[128 = 0]

z323_z267: [199 130 103 147 164 118 146 151 128 151 130 159 145 116 149 144 127 152
 193 131]
z323_z267: [104 129 155 103 116 143 130 126 151 120 116 104 139 151 125  95 116 113
 108 118]
z898_z575: [124 146  97 133 133 127  86 161 154 130 104 125 143  97  91 108 161 148
 141 150]
z898_z575: [141 110 116 142  62 119 160 132  72 198 152 121 154 161 122  89 148 130
 182 116]
z323_z267: [ 56  77 124 108  89  89  44  91 116 134 190 123  85 161 100 135 162 122
 111 129]
z538_z266: [171 124 123 120 160 165 185 122 152 131 122 132 147 148 121 116 128  99
 141 125]
z277_z628: [129 130 142 119 143  94  84 166 156 109 114 130 148 135 154 123 134 154
 157 105]
z898_z575: [108 129 127 137  90 137 143 123 102 173 140 121 133 140 128 133 105 128
 116 129]
z277_z628: [150  94 120 100 142 175 189 104 138 136 113  97 109 139 127 149 120 118
 134 143]
z898_z575: [120 136 137 131 123  95 108 154 115  97 114 130 137 110 122 114 148 137
 130 112]
z277_z628: [124 163 137 149 108 134 143 121 103 100 109 125 128  98 117  92 143 116
 105 135]
z277_z628: [163 121  74 154 160 118 131 176 130 226 169 188 172 136 106 189  87 141
 157 126]
z323_z267: [116 117 121 118 125 126  99 101 134 132 156 134 107 130  99 109 139 117
 122 147]
z323_z267: [123 142 134 119 110 156 153 124 130 133 108 107 135 119 103  87 123 116
 113 141]
z538_z266: [119 164 129 137 167 158 121 164 200 155 127 156 190 168 129 140  87 102
  94 106]
z898_z575: [137 134  80 170 144 133 122 148 129 172 150 163 151 139 125 186 141 129
 136 127]
z538_z266: [140 109 116 131 126 131 145 110 112 125 138 126 114 134 125 135 154 120
 142 131]
z277_z628: [119 128 121 119 154 126 122 158 144 131 114 134 135 109 115 166  99 139
 106 127]
z277_z628: [113 119 148 101 123 123 110 130 144  92 102  96 117 127 138 109 142 139
 132 124]
z538_z266: [106 155 140 140 156 158 112  89 166  74 127 133 106 133 146 145 135  98
  72 136]
z323_z267: [182 115  76 160 120 152 189 176 112 252 136 141 185 166 158 187 101 157
 201 117]
z538_z266: [128 125 128 122 150 149 126 105 155 111 128 124 110 136 143 147 127 120
 116 138]
z898_z575: [138 139 112 115 121 135  79  92 143 141 137 123  84  81  98  75 125 154
 148 196]
z323_z267: [107 133 103 169  74 123 116  92  70 141 153 127  98 117 124 131 174 129
 126 149]
z898_z575: [193  67  93  88 173  97 122 151 136 137 131 133 114 108 102 135 153 164
 217 143]
z323_z267: [144  96 128 108 105  73 104 150  94 113 120 113 121 109 116  87 173 162
 193 121]
z538_z266: [143 100 138  86 157 136 128 146 183 103 104 103 148 164 128 102 155 121
 161 108]
z323_z267: [105 140 131 130  90 144 113  99 122 120 119  99 105 120 127  93 150 131
 121 152]
z277_z628: [113 107 131 119 114 123 118 109 122 150 160 131 120 155 125 128 121 119
 127 124]
z277_z628: [145 149 115 130 109 131 140 169 124 152  99 120 168 105  87  70 141 137
 153 135]
z538_z266: [154 132  87 199 110 145 162  86  81 162 176 160 122 161 160 171 176 104
 149 128]
z323_z267: [114 147 106 175 104 161 148  98 108 170 158 143 129 152 142 162 126 106
 100 136]
z277_z628: [162 126 132 122 144 107 162 191 116 139  92 130 165 109 141 146 100 158
 161 103]
z898_z575: [130 112 142 126  81  95 127 111  73 185 173 139 114 131 136 109  84 147
 153 132]
z538_z266: [123 156 115 166 132 140 131 114 120 135 147 156 130 125 128 149 126 109
  98 133]
z277_z628: [ 84 118 138 129 130  90  71 126 130 146 182 163 125 153 129 164  94 122
  94 109]
z323_z267: [ 97 132 132 179  91 101  99  86  82 113 177 148 107 162 172 153 173 111
 117 107]
z898_z575: [114 132 144 110  80 123 122 145 120 184 131 112 152 140 117  73  91 144
 144 129]
z277_z628: [144 129 117 143 114 121 115 119 121 135 138 129 126 136 140 108 162 137
 166 134]
z898_z575: [113 155 171 117 115  99  92 123 129  80 117 124 120 106 133  64 124 132
 117 126]
z538_z266: [129 123 111 125 163 130 121 125 147  80 127 141 127 117  76 117 180  94
 108 129]
z538_z266: [ 73 141 172 106 101  94  79 146 132  72 101 102 128 117 125  85 137 134
  96 107]
z898_z575: [142 115 139 115 120 145 161 112 129 123 123 110 130 152 135 102 141 112
 143 121]
z538_z266: [ 87 149 139 134 117 138 125 139 129 178 142 141 141 131 129 167  44 128
  68 126]
[ 76 147 160  99  80 180 127 100 160 121  95  66 123 144 120  60 121 112
  86 146] : z323_z267
[103 110 124 128 119 102  78 129 136  95 132 117 120 149 136 130 190 132
 143 113] : z538_z266
[155 123 126 113 149 152 171 146 145 137 104 119 148 130 123 129 112 125
 138 125] : z277_z628
[108 143  98 160 159 125 116 172 139 104 105 144 151 115 120 200 157 125
  94 109] : z898_z575
[170 141 111 139 145 145 160 127 129 151 134 149 142 118 110 109 121 118
 145 142] : z323_z267
[111 141 163  84 126 127  95 115 153  67  88  91  96  83 109  59 125 141
 111 156] : z898_z575
[173 108 114  99 146 128 150 160 139 171 116 126 145 115 111 117  98 155
 179 139] : z538_z266
[183 130 132 174 176  78 162 154  94 114 167 204 166 155 170 180 130 106
 153  65] : z323_z267
[187 128 138 135 146 179 221  70 120  77 116 117 113 144 145  92 172  77
 141 130] : z538_z266
[130  91  97 127 128 125 135 131 115 164 154 136 129 147 106 162 144 124
 144 125] : z538_z266
[148 152 152 113 188 181 173 125 195  87  99 129 152 148 136 121 102  85
  89 116] : z277_z628
[104 155 160 104 114 101  70 130 138  81 102 112 108  76 109  58 121 151
 114 150] : z898_z575
[146 188 106 179 168 141 153 158 127 142 128 187 166  90 103 161  91 108
  79 130] : z277_z628
[ 82  93 118  92 128 100  91 181 145 161 137 128 157 142  70 146 112 131
 109 106] : z538_z266
[157 131 104 133 156 138 122 133 150 153 132 144 127 118 133 149 114 145
 151 149] : z538_z266
[156 103 106 142 137  76 101 144  97 129 148 151 117 116 144 160 158 161
 184 121] : z323_z267
[ 87 145 129 170  35 161 164  95  75 173 144 103 142 174 139 101 155  98
 107 119] : z323_z267
[133 107 144 114 113 106 124 131 117 122 126 112 125 144 155 118 137 144
 162 112] : z277_z628
[139 102  99 137 162 135 104 105 159 169 183 161 119 172 146 185 120 121
 143 133] : z277_z628

z922-z164: [146 127 114 163 120 109 121 111  92 153 117  98 141 124 122  74 131 155
 101 155]
z985-z503: [143 111 144 127 187  57 114 102 146 103 144 149 133 200 100 144 114 157
  49 119]
z922-z164: [130 145 121 110 136 156 108 118 129 121 119 116 123 137 122 125 129 123
 129 104]
z922-z164: [166  92 128 138 105 133 135 125 108 157  89 135 151 136 141 109 114 171
 140 132]
z922-z164: [ 76 137 104 119  96 125  98 102 122  68 148  89  99 120  94  98 107 109
 107 165]
z56-z738: [119  94 134 107  89  57 194 154 229  52 169 145  53  91 151 161 112  69
 193 146]
z577-z921: [127 121 163  92 150 151 134 194  78 171 106 195 140 147 154 162 156 144
 154 101]
z577-z921: [128 154 122 115 136 135 120 139  91 125 122 130 108 143 121 125 129 141
 123 111]
z56-z738: [137 116 132 137 124 111 120  81 229  94 149 100 130 117 123 110 123  90
 130 136]
z56-z738: [101  94 139 101 175 118  97 141 156 134 140 138 153 160 124 143 142  96
  83 131]
z985-z503: [100 230 139 160 134 100 155 209 128 121 197 166  57 114 110 141 128  98
 154 149]
z985-z503: [146 145 124 160 138 130 158 112  86 147 123 138 146 128 127 168 119 173
 116 109]
z56-z738: [112  91 127 133 100 126 135 153 114 133 124 151 139 134 125 142  97 144
 130 162]
z56-z738: [ 91 158 130 139 141 170  99 144  87 171 135 114 158 104 127 106 166 106
 117 145]
z577-z921: [ 79 147 117 161 108 153 132 117 151 120 165 108 143  85 114 151 116  93
 129 164]
z985-z503: [119 127 135 116 107 187 124 115 104 135 104 138 154 114 135 152 127 144
 157 110]
z922-z164: [122 149 145 141 159 111 140 156 134 143 153 157 128 135 127 157 138 120
 119 126]
z985-z503: [182 147 166 181 173 147  73  16 211 151 125 110 219 161 101  91 136 157
  77 109]
z56-z738: [114 111 148 103 155 155 121 167 119 163 120 163 156 139 145 161 149 116
 133 113]
z56-z738: [ 69  63 110  98 103 115 133  91 121  73 133 100 133 104 126 154 120 107
 106 155]
z56-z738: [192 163 177 150 162 120 105  90 152 140 117 169 155 184 111 109 128 189
 114  93]
z577-z921: [112 160 104 121 137 178  92  61 154 105 131  62 139 106 114 114 142  93
 114 103]
z577-z921: [167 163 157 164 128 129 167  59 211  99 148 138 139 104 130 173 123 136
 163  90]
z922-z164: [196 143 143 136 177 114  82 136 143 166 105 150 140 215 109  83 115 172
  87 102]
z985-z503: [148 111 135 153 159  81 117  90 114 131 127 129 156 169 107 116 120 173
  61 136]
z985-z503: [204 121 144 190 117 128 167  36 221 133 121 117 176 105 140 147 111 158
 154 103]
z922-z164: [155 100 136 122 119 133 143 175  97 166  97 171 136 151 145 142 113 165
 148 123]
z922-z164: [140 120 147 168  82 107 158 109  69 129 116 154 143 115 125 119 111 200
 139 160]
z56-z738: [125  78  72 104 153 149 111 190  89 178  98 114 137 173 130 151  94 123
  83 124]
z922-z164: [136 116 136 102 124 154 125 181 105 146 104 179 125 167 131 159 100 155
 147 111]
z985-z503: [ 93 123 105  87  92 186 115 169  92 128 108 121 109 111 136 131 120 107
 165 129]
z577-z921: [159 130 153 157 104  75 152 151 211 106 157 166  96 141 122 117  92 127
 160 157]
z922-z164: [160  93  96 108 100 144 122 115  97 143  77  81 124 114 151  73 137 138
 145 119]
z985-z503: [130  77 104 101 141 145  89  98  89 129  87 110 160 178 112 128 102 164
  71 116]
z577-z921: [152  97 134 119 170  94 154 109  44 146  99 149 153 157 140 167 147 193
  82  92]
z922-z164: [120 166 120 133 158 116 114 160  96 144 143 127 109 145 115 113 139 123
 100 129]
z577-z921: [138  65 158 100 141 109 119 130 171 134 115 151 156 145 148 123 145 117
 129 130]
z577-z921: [100 117 108 136  96 105 146 175  52 131 129 138 104 125 121 125 105 152
 120 171]
z985-z503: [101 118 145  70 176 157  87 129 115 131 117 135 149 150 134 140 171 103
 105  93]
z56-z738: [ 93  97 134 123 117 141 112  99 104 118 123 126 164 124 119 135 127 139
 105 150]
z577-z921: [136 159 144 128 141 168 104 100 222 122 143 115 141 116 128 124 142  80
 154 104]
z577-z921: [119 163 125 139 152 143 125  98 124 121 142 117 137 125 115 155 134 128
 107 106]
z985-z503: [130 143 160 128 117 156 135 110 158 113 132 161 142 122 128 162 123 137
 163 110]
[131 121 187 102 165 127 122 120 171 124 134 179 155 143 141 158 163 120
 139  99] : z56-z738
[112 154 142 137  92 142 133 147 128 109 141 159 111 124 114 137 101 139
 160 147] : z985-z503
[118  65 164  97  96 103 179 121 102 105 110 167 135  92 168 162 155 147
 173 130] : z985-z503
[122 128 143 128 145 163 138 108 187 130 140 139 161 111 138 186 134 100
 145 102] : z922-z164
[114 143 127 116 134 112 134 160 127 108 146 149  95 146 117 150 112 122
 126 127] : z985-z503
[132  85 106 126  90 130 160 147  81 152  99 111 129  88 161 116 137 134
 158 145] : z922-z164
[ 62 110 114 102 143 118 102  80  64  90 135  88 141 119 110 126 154 122
  63 142] : z56-z738
[132 168 127 134 144 107 126 123 134 116 147 112 100 121 123 104 149 112
 123 121] : z56-z738
[122 171 165 153 136 125 136 124 118 124 150 172 137 135 113 153 129 156
 129 128] : z985-z503
[114  97 138 136 101 139 123 112  85 128 110 149 163 139 117 138 102 177
 116 152] : z56-z738
[114 100 123 106 147 176 112  79 116 144 103  93 181 103 146 142 167 112
 116 100] : z577-z921
[130 145 163 141 113  82 142 128 106  94 143 178 107 150 109 131 110 177
 128 145] : z922-z164
[159 140 105 136 154 170 109 181  99 204 100 132 147 161 132 124 117 140
 117 109] : z56-z738
[116 129 161 119 182 129 105 111 187 127 152 149 162 151 121 160 148 100
 100 110] : z577-z921
[127  88  96 118  83 107 173 160 104 122 115 112  92  91 156 127 119 118
 164 147] : z985-z503
[132 124 107 134 130 148 126 184  66 185 107 135 136 140 135 123 121 145
 121 136] : z922-z164
[131 147 150 159 166 104 158 101 180 136 165 125 149  93 142 157 169  95
 125 118] : z922-z164
[103 131 116 156 119 114 137  97 140 105 154 108 133 110 110 142 111 122
 106 153] : z577-z921

z775-z911: [171 116 165  94 138 147 113  98 115 163 130 131 108 164 154 158  90 122
 126 143]
z775-z911: [108 146 124 128 131 135 128  91 146  88  79  83 128  86  51 163 136 145
 109 120]
z131-z832: [124  71 147 108 153 126 105  98  94 137 131  82 142 174 146 143  99 124
 122 121]
z775-z911: [126  82 168  96 161  99 168 121 152 153 136 105 100 125 116 190  97 114
 102 160]
z34-z361: [112 154 145 147 107 147  93 126 125  76 134 180 151 103 127 110 143 122
 148 145]
z131-z832: [158 208 128 136 113 139 158 149 192 148 123 135 100 124 145 181 154 168
  88 139]
z131-z832: [113 150 108 146  87 110 145 134 169 104 151 134 147 115 136 154 154 140
 109 116]
z34-z361: [ 97 166 110 110 151 101 113 128 160 120  91  68  91 127 141 135 146 144
  67 152]
z775-z911: [145  98 142  89 129 122  94  90 107 143 138 105 142 191 184 132 101 120
 118 123]
z131-z832: [114 131 121 118 142 114 110 121 137 134 122  72 117 162 165 150 131 146
  82 132]
z775-z911: [ 97  93 109 159 138 104 188 145 154 129 135  66 141 113  81 186 141 153
 102  99]
z986-z347: [177  55 126  68 104 102 162  79 113 182 151 133 122 150 124 137  70  81
 155 103]
z775-z911: [123 111 145 148 158 132 145 168 120 154 146 135 108 130 139 134 124 129
 129 148]
z34-z361: [119 128 106  92 144  86 152 125 147 123  96  97 153 133 120  95 144 129
 120 114]
z986-z347: [163 144 160 112 161 148 116 154 104 150 120 175 140 160 168  75 127 128
 160 146]
z986-z347: [ 66 132 107 148 113  97  80 158 120  77 159 153 156 133 191  62 161 111
 126 145]
z131-z832: [145 136 122 133 149 146 143 149 107 146 102 149 113 103  89  86 127 122
 162 126]
z34-z361: [115 127 109 136 132 129 128 119 127 124 110  88 118 118 101 139 130 138
 114 115]
z986-z347: [132 138 144 102 126 114 129 110 152 117 122 124 140 137 140 146 129 131
 111 137]
z986-z347: [124 133  98 147  84 123 138 115 141  99 139 124 183 130 118 133 151 144
 136  80]
z986-z347: [178 148 179 108 172 169 131 129 116 159  95 149 109 137 115 134 109 139
 145 152]
z34-z361: [132 125 119 124 139 119 134 145 125 148 132 121 127 149 153 111 131 131
 125 124]
z131-z832: [ 96  59 127 117 164 114 100 113  75 122 121  83 145 152 126  93 108 108
 139 120]
z34-z361: [ 72 135 169 149 140 105 148 164 174  85 147 174  90  47  96 165 138 105
 109 203]
z34-z361: [123 182 127 111 111 142  69  86 138  87  95 114 129 133 141 128 140 141
 102 137]
z986-z347: [170 133 133 107 132 132 168 116 148 162 114 109 130 143 113 163 120 147
 122 108]
z131-z832: [146 155 124 105  82 134  83  88 135 127 143 147 102 141 172 140 113 113
 112 140]
z775-z911: [ 82 108 108 139 136  96 132 141 132 102 131  97 150 124 127 114 147 129
 115 120]
z34-z361: [132 123 155 122 138 115 144 157 144 147 157 165 109 130 161 136 122 115
 125 164]
z34-z361: [118 115 123 161 127 146 129 136 114 131 138 120 112 111 104 147 123 131
 131 123]
z775-z911: [158 127 160  85 131 134 110  96 125 144 124 145 109 143 146 139  98 110
 128 152]
z986-z347: [126 120 127 156 146 156 117 150  91 143 127 140  99 112 110 105 119 121
 150 135]
z775-z911: [128 158  99 120  85 114 125 118 146 101 125 160 148 106 124  92 147 116
 142 114]
z131-z832: [129 178 109 134 121 127 132 146 154 132 116 130 102 114 135 124 148 141
 108 137]
z986-z347: [128 103 114 155  92 149  89 131  66  99 160 200 190 136 143  39 132 100
 205  96]
z131-z832: [125 148 122 113 140 124 102 120 133 141 115  90  98 154 165 137 127 139
  89 142]
[ 70 161  90 124  65  94  55 114 137  64 151 175 106  88 171  66 145  78
 118 163] : z131-z832
[105 119 107 142 116 131 133 101 122  84  99 107 158  87  50 124 137 130
 145  96] : z34-z361
[171 102 156  96 125 124 159 107 142 173 147 129 111 151 139 184  93 121
 121 132] : z775-z911
[115 120 160  96 172 111 103 144 121 146 127 139  76 134 170 107 109 100
 111 192] : z986-z347
[143 144 141 107 109 139 108  89 134 108 115 136 139 127 121 141 121 126
 129 128] : z34-z361
[ 97 179 126 136 140 122  85 157 142 108 124 131 107 135 185 103 157 138
  94 167] : z34-z361
[ 99  82  73 157 130 113 156 147  91 117 117 109 165 101  66  61 142 117
 173  74] : z131-z832
[138  84 150  85 132 140  54  71  68 135 129 128 108 163 162 101  76  85
 143 146] : z131-z832
[136 129 146 106 179 118 140 156 132 178 117 112  66 138 151 132 112 124
 102 171] : z986-z347
[154  92 103  85 112 136  63  53  78 163 124  58 110 202 176 132  81 117
 108  97] : z131-z832
[135 160  87 126  70 114 152 109 162 103 123 146 154  95  95 121 150 128
 137  93] : z775-z911
[152 165 131 125  67 181  54  52  96  52 103 172 208 131 106  93 136 132
 179  86] : z34-z361
[127 112 150 135  97 120 145 114 156 107 166 142 167 136 139 185 129 135
 121 120] : z131-z832
[110 171 108  97 172  79 117 184 154 157 118 100 104 182 236  71 161 143
  75 163] : z34-z361
[207 130 152 143 177 183 213 163 112 196  90 146 129 115  43 136 118 160
 184  97] : z131-z832
[193  59 169 110 136 162 154  81  93 174 140 104 167 186 111 191  78 140
 156  83] : z131-z832
[160  94 170  94 120 123 172  89 155 150 138 139 104 105  84 208  85 107
 126 144] : z34-z361
[107 138  72 134  75  93 152 114 161  90 128 114 174 106 103 117 160 133
 126  79] : z775-z911
[109  97 107 160 147 118 161 172 114 147 142 116 125 120 115 110 136 128
 139 115] : z34-z361
[120 132  95 133 101 123 111 109 123 107 126 106 164 145 136 111 143 138
 127  91] : z775-z911

z35-z729: [187 100 166 210 120 116 175  37  36  61 124 114 141 127 115 187 124 148
 183  95]
z931-z905: [146  57 114 177 165 149 139 108  82 142 116  90 166 152 106 123  75 125
 139 117]
z952-z22: [131 110 106 129  97 139 131 128 161 107 158 112 179 118 115 149 107 108
  93 120]
z18-z124: [128 136 119 112  95 136 139 135 140 115 147 139 135 121 136 129 137 120
 118 144]
z50-z82: [138  81 127 202 130 150 115 117 111 106 120 147 108 154  73 110  90 105
 149 116]
z387-z480: [129  99 146 124 129  99 129  98 140 131 121 127 117 129 119 110 125 133
 112 121]
z387-z480: [133 145  98 143 124 164 135 147  98 119 113 165 128 140 124 119 143 117
 149 151]
z387-z480: [145 129 108 123 125 155 149 138 112  98 119 161 148 172 153 100 159 113
 116 169]
z387-z480: [189 172 118 142 114 122  73 145 206  90 136 149 113  92 111 164  66 131
  74  69]
z18-z124: [104 110 139 159 155 132 110 141 119 145 113 134 110 147 111 110 128 119
 143 131]
z50-z82: [140 105 132 121 103 113 134 109 146 122 128 154 116 122 122 104 125 126
 102 138]
z931-z905: [128 195 142  96 111 116 114 156 150 127 120 183  74 111 158 119 171 139
 125 148]
z18-z124: [139 128 134 125 186 113 132 105  95 138  96  93 142 149 140 135 132 149
 144 105]
z18-z124: [168 149  99  57 122 122 160 108 124 131 135  89 167 107 167 146 116 156
 111 120]
z952-z22: [126  99 150 147 110 122 131 116 130 115 129 159  96 144 117  96 134 118
 126 147]
z387-z480: [165 124 164 126 151  67 100  92 185 110 120 108 141 114 137 155 108 148
  62  74]
z931-z905: [143  78  81 172 145 162 130 128  98 147 107 129 169 130  93 120  82 115
 125 125]
z931-z905: [136 195 101 126 163 137 103 142 106 147  94 126 101 101 110 158 118 149
 176  86]
z35-z729: [ 94 121 140 135 151 114 132 114  84 167  87 154  74 132 108  91 161 137
 178 142]
z35-z729: [ 96 103 145 137 128 122 125 131 131 152 150  91 137 116 120 141 115 125
 136 122]
z931-z905: [105 117 123 135 129 141 133 136 127 125 143 104 161 141 124 139 134 113
 131 131]
z931-z905: [127 121 143 126 113 120 129 122 143 115 141 130 118 131 128 123 129 124
 121 130]
z952-z22: [199 124 126 194 142 135 108 124 106 117  90 189 100 112 120 129  87 141
 115 116]
z50-z82: [131 198 158 120 141 149 125 177 124  89 152 122 132 163 198 159 175 129
 138 150]
z952-z22: [182 149 112 135 131 117 102 126 167 105 105 167 133 112 128 137 107 134
  73 103]
z952-z22: [149 152 146 114 160 111 122 124 123 124 101 139 102 146 154 115 145 146
 127 126]
z18-z124: [123 125 118 148  89 123 121 122 162  98 130 174 142 115 102 133 147 104
  95 131]
z35-z729: [ 73 167 104  95 192 140 124 166 101 169  88 118 153 161 152 116 193 127
 151 149]
z50-z82: [ 89 107 139 108 109  99 149 105 134 140 133 127 153 118 132 126 174 123
 112 147]
z387-z480: [136 145 117 117 106 116  94 135 206  98 139 143 127 120 104 132 112 112
  79  99]
z387-z480: [167 105 120 131 145 100 112  99 136 155  84 160  93 104 105  97  90 149
 103 107]
z50-z82: [153 162 191 167  99 126 121 143 129  86 172 133  93 113 164 176 126 138
 140 126]
z931-z905: [123 131 135 133 116 126 116 123 142 119 139 124  99 124 102 128 111 124
 144 109]
z952-z22: [126 104 105 166 129 139 122 130 109 156 107 152 136 102  98 129 108 124
 130 128]
z952-z22: [101 117 106  94 136 134 148 125 131 134 149  63 201 139 138 150 136 120
 121 123]
z50-z82: [ 68 117 170 147 133  94 104 132 133 184 124 132  75  92 102 123 138 134
 153 123]
z931-z905: [141 145  60 119 109 149 126 154 139 149  96 198 165  92 125 120 139 118
  82 154]
z387-z480: [121 178  90 109 133 121  80 155 203 123 115 142 152 104 103 153 126 115
  80  87]
z35-z729: [118 172  77 128 145 210 144 190  82  98 124 144 158 198 152 115 169  98
 169 177]
z18-z124: [114 117 103 128 121 128 128 125 133 145 118 138 150 110 107 128 130 120
 116 127]
z35-z729: [131 151 137 113 121 132 126 150 124 147 140 128 100 107 150 131 120 142
 140 138]
z931-z905: [ 34 160 129  65 172 126 157 152  94 174 139  42 202 148 179 161 215 131
 165 151]
z952-z22: [161 117 161 206 139 175 137 159  61 108 144 138 109 156 161 139 107 129
 169 159]
z952-z22: [ 75  44 111 176  84 150 142 129 125 146 150 144 162 124  78 106 122  85
 121 164]
z35-z729: [ 85  99 115 157 130 163 129 149 111 132 135 125 134 163  98 106 132  96
 158 148]
z18-z124: [156 126 150 156 145  89 129  69 104 109  89 145 106 120 107 140 138 148
 141  93]
z35-z729: [127 151 115  94 111 149 173 118  93  93 145 109 159 156 157 138 170 125
 156 152]
z35-z729: [172  90 146 167 102  96 129  66 129  99 106 177  81 114  83 107 103 134
 119 107]
z952-z22: [ 93 171 138 140 125 173 115 211 129 130 168 124 140 139 173 154 151 111
 141 166]
z50-z82: [102  95 101 149 135 140 146 107 106 120 126  99 194 144  99 146 139 107
 137 120]
z387-z480: [150 147 112 166 114 172 131 151  81 127 130 153  95 113 117 137 101 130
 180 137]
z50-z82: [125 112 132 201 141 156 122 126  90 108 137 102 143 139  93 166 102 115
 173 101]
z18-z124: [156 134 110 118  67 113 132 105 173  91 137 175 140  93 112 137 130 119
  78 124]
z387-z480: [167 107 114 149 124 152 135 128  75 170 110 156  62  99 111  94  67 151
 171 140]
z35-z729: [135 115 165 159 106 125 118 136 114 159 148 136  57  85 119 128  81 146
 160 128]
z50-z82: [139 133 114  86 128 105 123 118 140 177 113 125 101  80 123 116  98 155
 121 113]
z50-z82: [ 86 116 134 122 109 110 180  85  88 124 154  68 221 104 141 198 182 129
 145 127]
z931-z905: [ 83 175 127  95  98 130 103 165 152 160 125 180  30 105 102  85 148 124
 166 147]
z18-z124: [108 128 171 195 192 132  81 161 126 133 131  83 126 153 124 163 105 125
 148  91]
[182 157 107 124 100 162 121 161 158  85 156 143 142 129 154 143  95 121
  94 132] : z35-z729
[118 114 115 129 125 129 130 114 132 127 136 100 151 123 103 142 112 122
 133 107] : z931-z905
[131 135 142 124 126 130 161 113  87 110 131 124 137 145 157 136 165 135
 152 149] : z50-z82
[106 103 121 168 148 137  73 159 170 147 110 156  87 141  72  87  89 103
 116 113] : z50-z82
[168 116  82 121 136 160 167 102  84  93 116 112 184 163 132 129 125 124
 136 132] : z50-z82
[144 152 135 127 143 121 131 120 133  92 135  99 173 140 153 172 144 132
 113 106] : z18-z124
[126 113 147  96 120 104 155 115 135 127 136 126 162 135 176 121 167 133
  87 160] : z931-z905
[ 62 131 150 120  58 146 112 182 183 120 173 189  56 143 113  70 163  84
 130 188] : z931-z905
[144  88 124 132 113 109  83 132 195 155 106 192  49 112  77  52  71 121
  80 123] : z50-z82
[135 111 129 159 138 125 146  99  86 111  91 168 126 152 119 110 164 124
 142 144] : z387-z480
[157 171 104 113 125 156 115 168 131 125 107 191  80 136 143  91 130 129
 128 155] : z35-z729
[137 150 141 125 126 127 101 157 164 124 135 147  98 127 140 120 118 128
 108 129] : z50-z82
[ 85 170  84 103 136 119  94 161 159 190  95 158 128  71 100 134 144 129
 116 116] : z952-z22
[ 58 190 113  88 120 141 116 177 139 157 134 135 107 117 126 129 180 117
 165 145] : z931-z905
[188 137 138  92 129 116 120 125 159 118 140 112 104 124 157 119  78 152
  96 111] : z18-z124
[170 133  92 149 163 139 119 121  93 151  83 140 127 108 110 134  89 148
 141 102] : z931-z905
[ 95 112 134 124 139 121 133 124 112 154 113 133 115 137 121 103 152 126
 144 145] : z952-z22
[142 129 149 145  98 121 113 118 161  88 152 135  97 128 105 133 106 119
 124 107] : z931-z905
[136  84 127 180 128 126  81 130 158 152 111 161  61 110  55  90  53 119
 125  99] : z50-z82
[105 188  98 137 154 148 106 167 114 153 115 117 154  96 123 183 138 132
 156 105] : z387-z480
[ 89 123 120 131  86 144 110 151 160 134 148 158  77 122  81  94 118 101
 145 140] : z931-z905
[148 124 138 123 132 122 127 121 144  97 117 154 113 165 139  96 142 122
 105 140] : z18-z124
